Below are the code and all the weights of a small trained network. Each question names an input and a target symbol and asks about switching units off, where a switched-off unit gives its printed mean instead of its output.

import numpy as np


def w(rows, s, z=0):
    codes = np.array(rows[::2]) - 128.0
    scale = np.full(codes.shape[1], s)
    scale[-1] = z or s
    return codes * scale


def f(y):
    return np.maximum(y, 0)


def softmax(a):
    e = np.exp(a - a.max(-1, keepdims=True))
    return e / e.sum(-1, keepdims=True)


def log_softmax(a):
    a = a - a.max(-1, keepdims=True)
    return a - np.log(np.exp(a).sum(-1, keepdims=True))


def net(x, mask):
    ids = ['ΔΠαβεζθξφω'.index(c) for c in x.split()]
    T = len(ids)
    res = E[ids] + P[:T]
    r = res
    for j in range(2):
        rows = slice(2 * j, 2 * j + 2)
        q, k, v = (r @ M[0][rows].T for M in (Q, K, V))
        z = softmax(np.where(np.tri(T) > 0, q @ k.T / 2**0.5, -1e9)) @ v
        o = O[0][rows]
        res = res + np.where(mask[j], z, o[:, -1]) @ o[:, :-1]
    y = f(res @ A[0][:, :-1].T + A[0][:, -1])
    res = res + np.where(mask[2:6], y, B[0][:, -1]) @ B[0][:, :-1]
    return log_softmax(res[-1] @ U[:, :-1].T + U[:, -1])


Q, K, V, O, A, B = {}, {}, {}, {}, {}, {}
E = w([
[76,253,81,94,210],'Δ',
[88,68,163,118,137],'Π',
[186,53,34,145,145],'α',
[189,97,69,64,205],'β',
[199,79,209,106,213],'ε',
[127,75,235,203,161],'ζ',
[209,144,220,202,157],'θ',
[188,198,103,205,150],'ξ',
[70,17,59,159,200],'φ',
[102,152,100,252,140],'ω',
],0.014)
P = w([
[132,108,105,137,97],'0',
[156,104,107,146,111],'1',
[155,112,117,157,125],'2',
[156,107,110,161,145],'3',
[156,105,111,169,160],'4',
[161,106,109,179,173],'5',
[158,114,97,179,191],'6',
[160,112,101,190,201],'7',
[158,119,103,196,220],'8',
[156,120,98,212,235],'9',
[160,122,94,217,244],'10',
[167,112,78,232,254],'11',
],0.0093)
Q[0] = w([
[88,168,84,67,73],'h1',
[198,51,91,187,236],'h1',
[5,128,193,79,91],'h2',
[92,149,134,167,75],'h2',
],0.012)
K[0] = w([
[110,114,181,68,40],'h1',
[124,137,133,212,252],'h1',
[186,44,129,116,34],'h2',
[115,125,96,107,94],'h2',
],0.015)
V[0] = w([
[7,22,117,95,108],'h1',
[167,105,232,101,144],'h1',
[80,166,96,79,155],'h2',
[80,146,131,239,125],'h2',
],0.012)
O[0] = w([
[86,122,111,188,254,3],'h1',
[253,109,173,150,168,100],'h1',
[155,65,104,93,178,108],'h2',
[61,142,231,149,116,221],'h2',
],0.0095,0.0069)
A[0] = w([
[141,203,16,80,158,255],'n1',
[63,49,134,109,255,80],'n2',
[191,57,67,67,211,82],'n3',
[78,33,158,128,126,112],'n4',
],0.0069,0.0065)
B[0] = w([
[163,175,113,229,113,249],'n1',
[203,247,112,15,106,254],'n2',
[38,44,140,1,89,233],'n3',
[132,72,151,216,170,200],'n4',
],0.0076,0.0055)
U = w([
[153,235,118,158,162,210],'Δ',
[14,108,185,111,103,216],'Π',
[123,42,68,126,110,184],'α',
[103,169,163,2,21,70],'β',
[124,92,196,68,140,4],'ε',
[183,39,171,223,205,163],'ζ',
[222,75,136,144,150,116],'θ',
[241,151,134,183,87,62],'ξ',
[121,129,152,95,171,89],'φ',
[127,81,54,239,118,157],'ω',
],0.0064,0.0038)

Each question gives the input, a string of symbols that net reads in full, and the target symbol t.
The units are the heads (2 rows each of Q, K, V and O) and the neurons (one row each of A and B). Each row of codes is followed by its name. A weight is (code - 128) times the scale printed after its matrix; where a second scale follows, it is the last column's (O, A, B and U).
mask holds one flag per unit, heads first, then neurons. A switched-off unit (its flag False) gives its mean, the last column of its rows in O or B, instead of its output. The means were averaged over made-up inputs and are rounded, as every weight is.
A unit's drop is (log p(t) with every unit on - log p(t) with that unit switched off) / (log p(t) with every unit on - log p(t) with every unit switched off).
The circuit of an input: a set's keep is (log p(t) with only the set's units on - log p(t) with every unit switched off) / (log p(t) with every unit on - log p(t) with every unit switched off). Starting from all 6 units, units are removed one at a time, each time the one whose removal leaves the highest keep (on an exact tie, the one counted first), for as long as the keep stays at least 0.8.
circuit, biggest first: the units of the circuit, biggest drop first
unit that matters most: the unit with the biggest drop
top k neurons: the k neurons with the biggest drops, biggest first
which heads matter: for each layer, one digit per head in row order, 1 if its drop is at least 0.15 and else 0, layers parted by /
input ξ ζ β φ φ α β, target Δ: unit that matters most : h1
input Δ φ ω ω α α α β, target β: circuit, biggest first : [n3 h2 n2]
input α α β, target α: which heads matter : 01
input β ζ φ ξ Δ α Π α Π Π β ε, target ε: top 3 neurons : [n3 n1 n4]
input θ ζ ω β φ ω Δ Π Π ζ φ, target φ: which heads matter : 11
input Δ Π Δ α β Δ ω ω ω ζ α, target α: which heads matter : 01
input ε ξ θ, target β: which heads matter : 10
input ζ α ω ε ω ε, target Π: circuit, biggest first : [h1 h2]
input ξ Π ζ Π ξ θ ξ Π α, target β: which heads matter : 11
input Π Π α ε Π φ φ β Π Π ξ φ, target Δ: which heads matter : 10
input ζ ξ Π α Π θ θ ω Π Π ξ Π, target β: which heads matter : 10
input ω α ξ ζ ζ ε ε ω ζ ζ, target Π: circuit, biggest first : [h2 h1]
input ω ω ζ φ β, target Δ: top 2 neurons : [n2 n3]
input ξ β φ ξ ζ ζ Π θ Π θ Π ε, target ξ: circuit, biggest first : [h1]
input ζ α α ζ β α Δ α, target α: top 2 neurons : [n3 n2]
input α φ α ζ θ ζ ω Δ ξ φ α β, target β: top 2 neurons : [n2 n3]
input ξ Δ θ θ ξ α φ α Π ζ ω Π, target Π: circuit, biggest first : [h1 h2]
input θ Π ω ξ ξ α ω θ, target Π: circuit, biggest first : [h2 h1]
input β ε φ ε, target Δ: top 2 neurons : [n2 n1]
input ξ ξ ζ ξ ω, target Π: top 2 neurons : [n2 n1]
